Here is a tiny trained network, its code and every weight. The questions are about switching its units off for an input and a class, where a switched-off unit gives its printed mean instead of its output.

import numpy as np


def w(rows, s, z=0):
    codes = np.array(rows[::2]) - 128.0
    scale = np.full(codes.shape[1], s)
    scale[-1] = z or s
    return codes * scale


def f(y):
    return np.maximum(y, 0)


def log_softmax(a):
    a = a - a.max(-1, keepdims=True)
    return a - np.log(np.exp(a).sum(-1, keepdims=True))


def net(x, mask):
    res = np.array(x, float).reshape(1, 3) / 4 @ E
    y = f(res @ A[0][:, :-1].T + A[0][:, -1])
    res = res + np.where(mask, y, B[0][:, -1]) @ B[0][:, :-1]
    return log_softmax(res[-1] @ U[:, :-1].T + U[:, -1])


A, B = {}, {}
E = w([
[189,201,117,54],'x0',
[106,65,8,152],'x1',
[233,64,176,105],'x2',
],0.011)
A[0] = w([
[149,177,65,59,163],'n1',
[74,83,135,172,177],'n2',
[72,78,79,191,162],'n3',
[170,172,167,10,132],'n4',
[133,103,204,61,130],'n5',
[169,132,48,101,112],'n6',
[182,169,193,145,103],'n7',
[171,150,169,93,120],'n8',
[177,13,146,119,153],'n9',
[135,97,21,151,254],'n10',
[97,130,192,132,132],'n11',
[171,164,178,87,159],'n12',
[170,143,145,121,96],'n13',
[115,80,159,140,122],'n14',
[90,201,246,178,153],'n15',
[229,143,120,63,94],'n16',
[139,127,171,115,120],'n17',
],0.012,0.0048)
B[0] = w([
[228,191,205,184,211],'n1',
[102,123,133,60,199],'n2',
[43,93,161,112,229],'n3',
[147,60,115,161,249],'n4',
[141,58,104,107,200],'n5',
[142,222,188,151,190],'n6',
[103,65,126,101,202],'n7',
[143,70,111,94,200],'n8',
[156,228,186,210,223],'n9',
[46,136,172,101,253],'n10',
[141,171,119,167,174],'n11',
[167,86,65,139,221],'n12',
[106,89,102,88,167],'n13',
[158,211,187,197,159],'n14',
[179,255,213,152,240],'n15',
[137,95,93,110,232],'n16',
[117,101,136,111,166],'n17',
],0.0086,0.011)
U = w([
[101,213,156,174,252],'0',
[197,178,137,241,77],'1',
[56,2,62,11,33],'2',
],0.0079,0.002)

Each question gives the input, the list of numbers given to net, and the class t.
The units are the neurons (one row each of A and B). Each row of codes is followed by its name. A weight is (code - 128) times the scale printed after its matrix; where a second scale follows, it is the last column's (A, B and U).
mask holds one flag per neuron, in row order. A switched-off neuron (its flag False) gives its mean, the last column of its row in B, instead of its output. The means were averaged over made-up inputs and are rounded, as every weight is.
A unit's drop is (log p(t) with every unit on - log p(t) with that unit switched off) / (log p(t) with every unit on - log p(t) with every unit switched off).
The circuit of an input: a set's keep is (log p(t) with only the set's units on - log p(t) with every unit switched off) / (log p(t) with every unit on - log p(t) with every unit switched off). Starting from the 12 units with the biggest drops (on a tie, the unit counted first), units are removed one at a time, each time the one whose removal leaves the highest keep (on an exact tie, the one counted first), for as long as the keep stays at least 0.8.
circuit, biggest first: the units of the circuit, biggest drop first
unit that matters most: the unit with the biggest drop
k most important neurons: the k neurons with the biggest drops, biggest first
drop of u: that unit's drop, to one decimal
input [2,-7,-7], class 1: unit that matters most -> n10
input [5,0,-5], class 1: 3 most important neurons -> [n1, n3, n10]
input [1,-1,1], class 2: circuit, biggest first -> [n9, n15]
input [7,0,-1], class 1: circuit, biggest first -> [n1, n10]
input [2,-3,-4], class 1: circuit, biggest first -> [n10, n3]
input [6,-2,-7], class 1: 2 most important neurons -> [n1, n10]
input [5,-1,1], class 2: 2 most important neurons -> [n9, n15]
input [0,8,-8], class 2: 3 most important neurons -> [n15, n9, n3]
input [-3,7,5], class 0: 2 most important neurons -> [n9, n10]
input [-8,7,2], class 0: 2 most important neurons -> [n9, n14]
input [3,0,2], class 2: 3 most important neurons -> [n15, n9, n14]
input [3,0,7], class 2: 2 most important neurons -> [n15, n16]
input [-6,1,-3], class 2: 3 most important neurons -> [n9, n15, n1]
input [0,5,4], class 0: most important neuron -> [n10]
input [-8,1,-5], class 2: drop of n12 -> 0.0
input [4,-5,2], class 2: drop of n9 -> 0.1
input [4,-1,-6], class 1: drop of n3 -> 0.4
